Here is a tiny trained network, its code and every weight. The questions are about switching its units off for an input and a class, where a switched-off unit gives its printed mean instead of its output.

import numpy as np


def w(rows, s, z=0):
    codes = np.array(rows[::2]) - 128.0
    scale = np.full(codes.shape[1], s)
    scale[-1] = z or s
    return codes * scale


def norm(h):
    return h / np.sqrt((h * h).mean(-1, keepdims=True) + 1e-5)


def f(y):
    return y / 2 * (1 + np.tanh(0.7978845608 * (y + 0.044715 * y**3)))


def log_softmax(a):
    a = a - a.max(-1, keepdims=True)
    return a - np.log(np.exp(a).sum(-1, keepdims=True))


def net(x, mask):
    res = np.array(x, float).reshape(1, 8) / 4 @ E
    u = 0
    for l in range(3):
        y = f(norm(res) @ A[l][:, :-1].T + A[l][:, -1])
        res = res + np.where(mask[u : u + 5], y, B[l][:, -1]) @ B[l][:, :-1]
        u += 5
    return log_softmax(norm(res)[-1] @ U[:, :-1].T + U[:, -1])


A, B = {}, {}
E = w([
[51,120,139,237],'x0',
[193,200,181,41],'x1',
[154,93,188,105],'x2',
[142,192,105,131],'x3',
[72,143,150,127],'x4',
[2,158,149,150],'x5',
[178,65,228,152],'x6',
[108,111,92,119],'x7',
],0.0081)
A[0] = w([
[91,211,120,58,153],'0.n1',
[146,38,231,81,212],'0.n2',
[25,190,130,254,150],'0.n3',
[144,87,206,89,168],'0.n4',
[138,80,155,74,1],'0.n5',
],0.0075,0.0029)
B[0] = w([
[155,215,66,116,203],'0.n1',
[255,116,235,104,218],'0.n2',
[140,83,81,155,255],'0.n3',
[211,113,167,174,175],'0.n4',
[88,137,204,112,116],'0.n5',
],0.0092,0.0047)
A[1] = w([
[134,144,228,137,253],'1.n1',
[92,131,68,108,89],'1.n2',
[253,159,59,169,247],'1.n3',
[126,110,99,66,247],'1.n4',
[138,120,93,208,139],'1.n5',
],0.013,0.0036)
B[1] = w([
[202,81,57,150,195],'1.n1',
[111,191,152,170,169],'1.n2',
[49,119,164,18,254],'1.n3',
[120,170,218,15,169],'1.n4',
[11,86,63,134,174],'1.n5',
],0.011,0.0097)
A[2] = w([
[237,62,180,146,42],'2.n1',
[86,114,226,177,164],'2.n2',
[247,116,254,207,213],'2.n3',
[100,144,250,175,2],'2.n4',
[143,223,47,26,141],'2.n5',
],0.0075,0.0056)
B[2] = w([
[201,139,88,140,188],'2.n1',
[235,128,2,178,144],'2.n2',
[225,78,67,44,252],'2.n3',
[145,6,116,127,97],'2.n4',
[83,243,164,104,253],'2.n5',
],0.0091,0.0049)
U = w([
[114,160,114,58,173],'0',
[250,81,142,125,168],'1',
[45,90,37,223,143],'2',
[84,212,110,95,2],'3',
],0.011,0.0036)

Each question gives the input, the list of numbers given to net, and the class t.
The units are the neurons (one row each of A and B). Each row of codes is followed by its name. A weight is (code - 128) times the scale printed after its matrix; where a second scale follows, it is the last column's (A, B and U).
mask holds one flag per neuron, layer by layer. A switched-off neuron (its flag False) gives its mean, the last column of its row in B, instead of its output. The means were averaged over made-up inputs and are rounded, as every weight is.
A unit's drop is (log p(t) with every unit on - log p(t) with that unit switched off) / (log p(t) with every unit on - log p(t) with every unit switched off).
The circuit of an input: a set's keep is (log p(t) with only the set's units on - log p(t) with every unit switched off) / (log p(t) with every unit on - log p(t) with every unit switched off). Starting from the 12 units with the biggest drops (on a tie, the unit counted first), units are removed one at a time, each time the one whose removal leaves the highest keep (on an exact tie, the one counted first), for as long as the keep stays at least 0.8.
circuit, biggest first: the units of the circuit, biggest drop first
top k neurons: the k neurons with the biggest drops, biggest first
top k neurons in layer l: the k neurons of layer l with the biggest drops, biggest first
drop of u: that unit's drop, to one decimal
input [-5,4,-5,-6,-4,8,3,2], class 1: circuit, biggest first	[1.n1 1.n3]
input [7,2,5,-4,0,6,-1,-7], class 2: top 2 neurons	[0.n3 1.n5]
input [3,0,-6,-2,0,0,-4,3], class 2: circuit, biggest first	[1.n5 0.n3]
input [7,2,7,-6,-8,8,1,5], class 1: circuit, biggest first	[0.n2 1.n3]
input [3,0,2,2,6,4,-4,8], class 2: circuit, biggest first	[1.n3 0.n3]
input [8,-6,8,-7,7,-1,6,2], class 1: circuit, biggest first	[0.n2 2.n3]
input [3,-1,-3,3,0,-1,-7,-8], class 2: top neuron	[1.n5]
input [-3,8,-2,7,5,3,6,-7], class 1: top 2 neurons	[1.n1 1.n5]
input [5,0,0,1,8,-7,0,-2], class 2: top 2 neurons in layer 1	[1.n5 1.n4]
input [5,-3,-4,-3,-8,-7,4,0], class 0: drop of 1.n2	0.1
input [2,-1,-4,-3,-7,-7,2,7], class 0: drop of 1.n3	0.2
input [-1,4,7,-4,8,7,-2,0], class 1: drop of 1.n3	0.2
